[ 2 -2 -1 38 -1 -4  8  2  5  6 -5 -2 -1  3  7  4] : 17
[ 5  1 -1  6 -1 -6 21  8  5 13 -4  4  0  8  5 11] : 9
[  5 -10  -2   0   0  -4  38  -7  -8  10 -13   4  -9  18   8  17] : 7
[  5   0  -3  37  -2 -11  11   9  -1  13 -12   0  -3   1  11   5] : 20
[ -3  11   5  14   0   5 -11  10  19  -1  17   2  12  -1  -5  -4] : 11
[ -4  -4   4  27   2  12  -6 -15   3  -6   8   0  -2  -3  -3  -5] : 15
[ 0  2  2 31  1  3 -6  3 10 -3  9 -1  4  1 -2  1] : 16
[ -6  -4   2  -5   1  11   9 -16  -8  -4   2   3  -4  31  -5  27] : 0
[-3 -1  0 34  0  5  1 -9  0  1 -1  0 -1 -2  2 -3] : 16
[ -5 -18   2  20   3  16   8 -36 -15   1  -4   1 -16  -4  -4  -5] : 17
